Here is a tiny trained network, its code and every weight. The questions are about switching its units off for an input and a class, where a switched-off unit gives its printed mean instead of its output.

import numpy as np


def w(rows, s, z=0):
    codes = np.array(rows[::2]) - 128.0
    scale = np.full(codes.shape[1], s)
    scale[-1] = z or s
    return codes * scale


def f(y):
    return np.maximum(y, 0)


def log_softmax(a):
    a = a - a.max(-1, keepdims=True)
    return a - np.log(np.exp(a).sum(-1, keepdims=True))


def net(x, mask):
    res = np.array(x, float).reshape(1, 5) / 4 @ E
    y = f(res @ A[0][:, :-1].T + A[0][:, -1])
    res = res + np.where(mask, y, B[0][:, -1]) @ B[0][:, :-1]
    return log_softmax(res[-1] @ U[:, :-1].T + U[:, -1])


A, B = {}, {}
E = w([
[75,54,100],'x0',
[91,109,45],'x1',
[53,184,158],'x2',
[102,154,253],'x3',
[67,239,105],'x4',
],0.0057)
A[0] = w([
[97,219,60,132],'N0',
[140,138,138,222],'N1',
[101,125,179,116],'N2',
[83,148,103,133],'N3',
[144,65,80,157],'N4',
[180,92,98,145],'N5',
[90,111,144,239],'N6',
[216,175,130,125],'N7',
[154,222,126,150],'N8',
[48,185,102,164],'N9',
[138,84,122,108],'N10',
[104,153,139,111],'N11',
[135,136,113,108],'N12',
[120,3,110,150],'N13',
[226,145,113,146],'N14',
[90,197,39,125],'N15',
[130,196,150,175],'N16',
[89,174,177,196],'N17',
[117,43,177,255],'N18',
[109,150,114,139],'N19',
[80,108,176,166],'N20',
[128,125,105,113],'N21',
[112,163,105,142],'N22',
[84,206,180,189],'N23',
],0.012,0.0042)
B[0] = w([
[111,43,53,206],'N0',
[113,153,153,192],'N1',
[117,144,106,169],'N2',
[144,102,107,166],'N3',
[207,101,148,218],'N4',
[171,104,169,199],'N5',
[141,185,115,203],'N6',
[101,113,211,186],'N7',
[36,91,158,204],'N8',
[100,115,38,212],'N9',
[171,121,137,165],'N10',
[110,127,107,153],'N11',
[138,118,129,134],'N12',
[252,140,143,250],'N13',
[119,109,211,200],'N14',
[143,56,48,204],'N15',
[49,135,128,206],'N16',
[72,170,100,222],'N17',
[204,233,133,255],'N18',
[118,119,99,154],'N19',
[131,173,108,187],'N20',
[149,109,127,142],'N21',
[119,106,95,163],'N22',
[50,176,75,243],'N23',
],0.025,0.0063)
U = w([
[125,183,116,238],'0',
[51,66,95,25],'1',
[194,86,185,102],'2',
[45,62,238,150],'3',
[106,180,160,148],'4',
[84,123,128,4],'5',
[149,2,99,226],'6',
],0.0072,0.0045)

Each question gives the input, the list of numbers given to net, and the class t.
The units are the neurons (one row each of A and B). Each row of codes is followed by its name. A weight is (code - 128) times the scale printed after its matrix; where a second scale follows, it is the last column's (A, B and U).
mask holds one flag per neuron, in row order. A switched-off neuron (its flag False) gives its mean, the last column of its row in B, instead of its output. The means were averaged over made-up inputs and are rounded, as every weight is.
A unit's drop is (log p(t) with every unit on - log p(t) with that unit switched off) / (log p(t) with every unit on - log p(t) with every unit switched off).
The circuit of an input: a set's keep is (log p(t) with only the set's units on - log p(t) with every unit switched off) / (log p(t) with every unit on - log p(t) with every unit switched off). Starting from the 12 units with the biggest drops (on a tie, the unit counted first), units are removed one at a time, each time the one whose removal leaves the highest keep (on an exact tie, the one counted first), for as long as the keep stays at least 0.8.
circuit, biggest first: the units of the circuit, biggest drop first
most important unit: the unit with the biggest drop
k most important neurons: the k neurons with the biggest drops, biggest first
drop when u is switched off: that unit's drop, to one decimal
input [8,4,4,0,3], class 6: circuit, biggest first : [N15; N0]
input [4,-6,5,-2,-6], class 2: circuit, biggest first : [N23; N13]
input [0,6,-6,4,6], class 6: circuit, biggest first : [N0]
input [-6,0,-4,6,-2], class 3: circuit, biggest first : [N7; N13; N14]
input [-8,-7,2,8,2], class 3: 2 most important neurons : [N8; N7]
input [3,-2,0,-4,1], class 6: circuit, biggest first : [N18; N23]
input [-3,-3,0,3,-8], class 2: circuit, biggest first : [N23; N9]
input [3,-2,0,-3,4], class 1: circuit, biggest first : [N13; N18]
input [-1,3,-7,1,4], class 6: 2 most important neurons : [N18; N23]
input [5,1,8,-4,2], class 1: 2 most important neurons : [N13; N4]
input [-8,7,2,-1,-3], class 6: 3 most important neurons : [N23; N17; N18]
input [-6,-6,5,0,-8], class 4: 3 most important neurons : [N18; N0; N15]
input [-8,-7,-2,8,-3], class 3: 2 most important neurons : [N7; N8]
input [8,7,7,-1,4], class 6: most important unit : N15
input [-7,-2,-1,5,-3], class 3: 2 most important neurons : [N7; N13]
input [-8,-8,-4,5,-7], class 3: 3 most important neurons : [N7; N14; N13]
input [-5,1,2,0,8], class 1: drop when N13 is switched off : 0.0
input [-6,-3,-8,-7,1], class 3: drop when N7 is switched off : 0.2
input [-5,-6,0,7,-8], class 4: drop when N14 is switched off : 0.1
input [2,6,-5,1,8], class 6: circuit, biggest first : [N15]
